Here is a tiny trained network, its code and every weight. The questions are about switching its units off for an input and a class, where a switched-off unit gives its printed mean instead of its output.

import numpy as np


def w(rows, s, z=0):
    codes = np.array(rows[::2]) - 128.0
    scale = np.full(codes.shape[1], s)
    scale[-1] = z or s
    return codes * scale


def f(y):
    return np.maximum(y, 0)


def log_softmax(a):
    a = a - a.max(-1, keepdims=True)
    return a - np.log(np.exp(a).sum(-1, keepdims=True))


def net(x, mask):
    res = np.array(x, float).reshape(1, 8) / 4 @ E
    y = f(res @ A[0][:, :-1].T + A[0][:, -1])
    res = res + np.where(mask, y, B[0][:, -1]) @ B[0][:, :-1]
    return log_softmax(res[-1] @ U[:, :-1].T + U[:, -1])


A, B = {}, {}
E = w([
[20,225,216,227,152,39,124],'x0',
[60,67,112,198,188,159,216],'x1',
[157,5,210,195,98,131,68],'x2',
[2,175,63,39,135,140,115],'x3',
[131,173,112,80,58,98,8],'x4',
[116,126,84,191,172,236,131],'x5',
[129,159,84,171,84,237,106],'x6',
[91,202,90,154,149,137,211],'x7',
],0.0071)
A[0] = w([
[187,68,134,108,114,155,187,159],'N1',
[121,130,95,126,176,168,231,186],'N2',
[179,92,130,130,129,73,163,171],'N3',
[146,116,157,184,164,129,174,166],'N4',
[98,124,87,66,79,145,96,137],'N5',
[110,127,164,141,190,132,117,118],'N6',
[131,143,194,159,127,73,81,255],'N7',
[91,159,34,123,150,184,219,216],'N8',
[196,100,114,105,154,163,189,213],'N9',
[85,166,91,117,128,90,208,194],'N10',
[136,110,44,123,97,180,113,185],'N11',
[90,154,186,110,104,86,117,223],'N12',
[161,72,123,178,122,158,101,201],'N13',
[152,99,78,59,111,196,106,203],'N14',
[132,124,157,245,125,130,118,136],'N15',
[174,62,129,184,95,95,201,196],'N16',
[42,186,108,163,152,129,181,210],'N17',
[117,180,161,96,67,53,78,188],'N18',
],0.012,0.004)
B[0] = w([
[205,143,163,93,127,124,116,196],'N1',
[178,167,107,138,165,157,172,220],'N2',
[160,86,143,110,99,65,154,177],'N3',
[133,71,220,156,164,113,189,189],'N4',
[92,188,84,98,125,130,84,179],'N5',
[113,144,155,148,143,158,137,154],'N6',
[34,38,144,148,71,71,128,203],'N7',
[181,215,57,151,168,138,154,248],'N8',
[219,133,123,83,155,169,98,202],'N9',
[122,112,63,103,208,109,121,200],'N10',
[114,216,157,118,103,192,110,196],'N11',
[3,73,77,107,173,97,152,185],'N12',
[155,152,194,140,70,151,159,196],'N13',
[113,210,173,74,60,175,91,210],'N14',
[142,88,132,255,47,182,167,193],'N15',
[192,74,188,129,120,129,133,206],'N16',
[123,129,84,211,205,130,173,222],'N17',
[70,97,105,120,148,57,89,208],'N18',
],0.008,0.016)
U = w([
[121,62,183,213,75,142,147,209],'0',
[57,88,93,60,128,8,96,205],'1',
[145,147,73,154,210,138,178,5],'2',
[254,83,195,85,106,115,140,106],'3',
[115,219,128,61,62,151,84,171],'4',
],0.011,0.0011)

Each question gives the input, the list of numbers given to net, and the class t.
The units are the neurons (one row each of A and B). Each row of codes is followed by its name. A weight is (code - 128) times the scale printed after its matrix; where a second scale follows, it is the last column's (A, B and U).
mask holds one flag per neuron, in row order. A switched-off neuron (its flag False) gives its mean, the last column of its row in B, instead of its output. The means were averaged over made-up inputs and are rounded, as every weight is.
A unit's drop is (log p(t) with every unit on - log p(t) with that unit switched off) / (log p(t) with every unit on - log p(t) with every unit switched off).
The circuit of an input: a set's keep is (log p(t) with only the set's units on - log p(t) with every unit switched off) / (log p(t) with every unit on - log p(t) with every unit switched off). Starting from the 12 units with the biggest drops (on a tie, the unit counted first), units are removed one at a time, each time the one whose removal leaves the highest keep (on an exact tie, the one counted first), for as long as the keep stays at least 0.8.
circuit, biggest first: the units of the circuit, biggest drop first
k most important neurons: the k neurons with the biggest drops, biggest first
drop when u is switched off: that unit's drop, to one decimal
input [-7,1,-6,8,-3,-1,2,2], class 4: 4 most important neurons => [N14 N11 N5 N4]
input [-5,-6,-7,5,-4,3,8,1], class 4: circuit, biggest first => [N14]
input [-1,8,4,-5,-4,7,6,2], class 3: circuit, biggest first => [N9 N16]
input [5,-4,2,1,6,8,5,0], class 0: circuit, biggest first => [N15 N8]
input [1,-6,1,-3,-5,4,0,4], class 3: circuit, biggest first => [N12 N17]
input [-3,4,5,-2,4,8,-2,-1], class 3: circuit, biggest first => [N17 N12]
input [-7,0,0,-4,6,-5,-1,3], class 4: circuit, biggest first => [N14 N4]
input [8,1,-1,1,-1,4,2,-3], class 0: 2 most important neurons => [N15 N8]
input [1,-3,8,-4,-7,-4,-7,5], class 0: 2 most important neurons => [N7 N15]
input [-8,7,3,-2,1,-1,8,4], class 3: 3 most important neurons => [N16 N1 N9]
input [-8,-5,7,1,4,-1,-3,-8], class 4: 2 most important neurons => [N14 N5]
input [-5,2,-1,-6,2,6,7,-2], class 4: 2 most important neurons => [N11 N14]
input [-6,-5,8,-7,-6,8,8,6], class 3: drop when N5 is switched off => 0.0
input [-1,-3,0,2,7,-3,2,1], class 1: circuit, biggest first => [N18]
input [7,5,-5,-1,7,2,3,-4], class 1: drop when N2 is switched off => 0.2
input [-8,-4,1,-5,7,5,-6,1], class 4: drop when N14 is switched off => 0.6
